Below are the code and all the weights of a small trained network. Each question names an input and a class and asks about switching units off, where a switched-off unit gives its printed mean instead of its output.

import numpy as np


def w(rows, s, z=0):
    codes = np.array(rows[::2]) - 128.0
    scale = np.full(codes.shape[1], s)
    scale[-1] = z or s
    return codes * scale


def norm(h):
    return h / np.sqrt((h * h).mean(-1, keepdims=True) + 1e-5)


def f(y):
    return y / 2 * (1 + np.tanh(0.7978845608 * (y + 0.044715 * y**3)))


def log_softmax(a):
    a = a - a.max(-1, keepdims=True)
    return a - np.log(np.exp(a).sum(-1, keepdims=True))


def net(x, mask):
    res = np.array(x, float).reshape(1, 5) / 4 @ E
    u = 0
    for l in range(3):
        y = f(norm(res) @ A[l][:, :-1].T + A[l][:, -1])
        res = res + np.where(mask[u : u + 4], y, B[l][:, -1]) @ B[l][:, :-1]
        u += 4
    return log_softmax(norm(res)[-1] @ U[:, :-1].T + U[:, -1])


A, B = {}, {}
E = w([
[119,136,136,146,164,87,145,121,119,180,112,116],'x0',
[181,250,112,154,229,138,85,75,47,40,114,109],'x1',
[183,129,165,99,126,146,108,120,134,158,86,135],'x2',
[124,127,127,182,118,104,129,165,94,140,128,103],'x3',
[244,53,134,146,130,176,201,62,136,96,135,33],'x4',
],0.012)
A[0] = w([
[126,142,105,172,136,102,100,127,171,99,97,150,146],'0.n1',
[159,72,119,174,117,161,193,74,140,144,134,115,2],'0.n2',
[40,135,153,94,92,94,77,215,130,151,96,254,35],'0.n3',
[99,100,140,85,37,96,173,195,177,201,151,167,101],'0.n4',
],0.0092,0.005)
B[0] = w([
[170,142,187,118,119,120,135,96,161,73,143,196,146],'0.n1',
[104,101,143,129,156,124,181,89,111,129,246,98,184],'0.n2',
[151,179,196,70,72,51,102,80,103,185,191,57,254],'0.n3',
[127,76,76,219,183,229,109,136,180,100,113,199,242],'0.n4',
],0.012,0.0096)
A[1] = w([
[208,254,167,136,200,89,140,95,61,22,138,128,187],'1.n1',
[126,57,154,116,111,83,201,69,131,56,120,35,4],'1.n2',
[122,204,58,152,210,151,97,108,91,78,58,144,101],'1.n3',
[95,127,107,78,90,62,79,217,65,93,103,148,22],'1.n4',
],0.0071,0.0022)
B[1] = w([
[111,151,2,141,91,210,156,241,184,100,51,111,251],'1.n1',
[128,161,248,107,178,122,179,139,29,210,147,120,175],'1.n2',
[41,101,153,214,164,222,109,75,129,76,28,162,170],'1.n3',
[5,64,218,34,116,100,195,46,119,205,118,131,134],'1.n4',
],0.0086,0.012)
A[2] = w([
[204,73,152,123,128,155,209,111,108,97,167,37,3],'2.n1',
[124,10,141,191,120,122,139,117,226,153,124,169,91],'2.n2',
[139,89,124,99,67,141,124,138,112,159,150,120,44],'2.n3',
[97,164,143,123,136,80,73,130,126,115,121,163,101],'2.n4',
],0.012,0.0023)
B[2] = w([
[115,129,173,99,87,98,72,94,138,194,248,167,250],'2.n1',
[142,192,79,121,171,161,133,176,108,44,11,116,230],'2.n2',
[102,153,137,141,97,124,187,100,46,127,98,117,152],'2.n3',
[158,42,141,146,140,70,151,85,123,172,156,154,163],'2.n4',
],0.015,0.012)
U = w([
[132,107,85,155,165,225,162,177,131,74,14,108,5],'0',
[141,131,209,102,109,59,105,87,106,178,254,139,251],'1',
],0.0099,0.0014)

Each question gives the input, the list of numbers given to net, and the class t.
The units are the neurons (one row each of A and B). Each row of codes is followed by its name. A weight is (code - 128) times the scale printed after its matrix; where a second scale follows, it is the last column's (A, B and U).
mask holds one flag per neuron, layer by layer. A switched-off neuron (its flag False) gives its mean, the last column of its row in B, instead of its output. The means were averaged over made-up inputs and are rounded, as every weight is.
A unit's drop is (log p(t) with every unit on - log p(t) with that unit switched off) / (log p(t) with every unit on - log p(t) with every unit switched off).
The circuit of an input: a set's keep is (log p(t) with only the set's units on - log p(t) with every unit switched off) / (log p(t) with every unit on - log p(t) with every unit switched off). Starting from all 12 units, units are removed one at a time, each time the one whose removal leaves the highest keep (on an exact tie, the one counted first), for as long as the keep stays at least 0.8.
circuit, biggest first: the units of the circuit, biggest drop first
top k neurons: the k neurons with the biggest drops, biggest first
top k neurons in layer l: the k neurons of layer l with the biggest drops, biggest first
drop of u: that unit's drop, to one decimal
input [0,-5,-1,1,5], class 0: circuit, biggest first -> [2.n2]
input [-6,-6,-3,-5,-6], class 0: top 2 neurons in layer 2 -> [2.n2, 2.n1]
input [5,3,-7,8,-3], class 0: top 3 neurons -> [2.n1, 1.n1, 0.n3]
input [8,6,1,6,7], class 1: top 4 neurons -> [0.n4, 2.n1, 2.n2, 1.n2]
input [6,-7,-2,-5,-5], class 0: top 2 neurons -> [0.n4, 2.n2]
input [3,-8,3,2,-6], class 0: top 2 neurons -> [0.n4, 2.n2]
input [8,-6,5,-6,5], class 0: top 3 neurons -> [2.n2, 0.n4, 0.n3]
input [-3,-5,2,2,4], class 0: top 2 neurons -> [0.n4, 2.n2]
input [-6,5,6,3,7], class 1: top 2 neurons -> [2.n1, 0.n4]
input [0,-7,4,-1,-2], class 0: drop of 0.n4 -> 0.7
input [-1,-2,-8,-4,-1], class 0: drop of 0.n4 -> 1.0
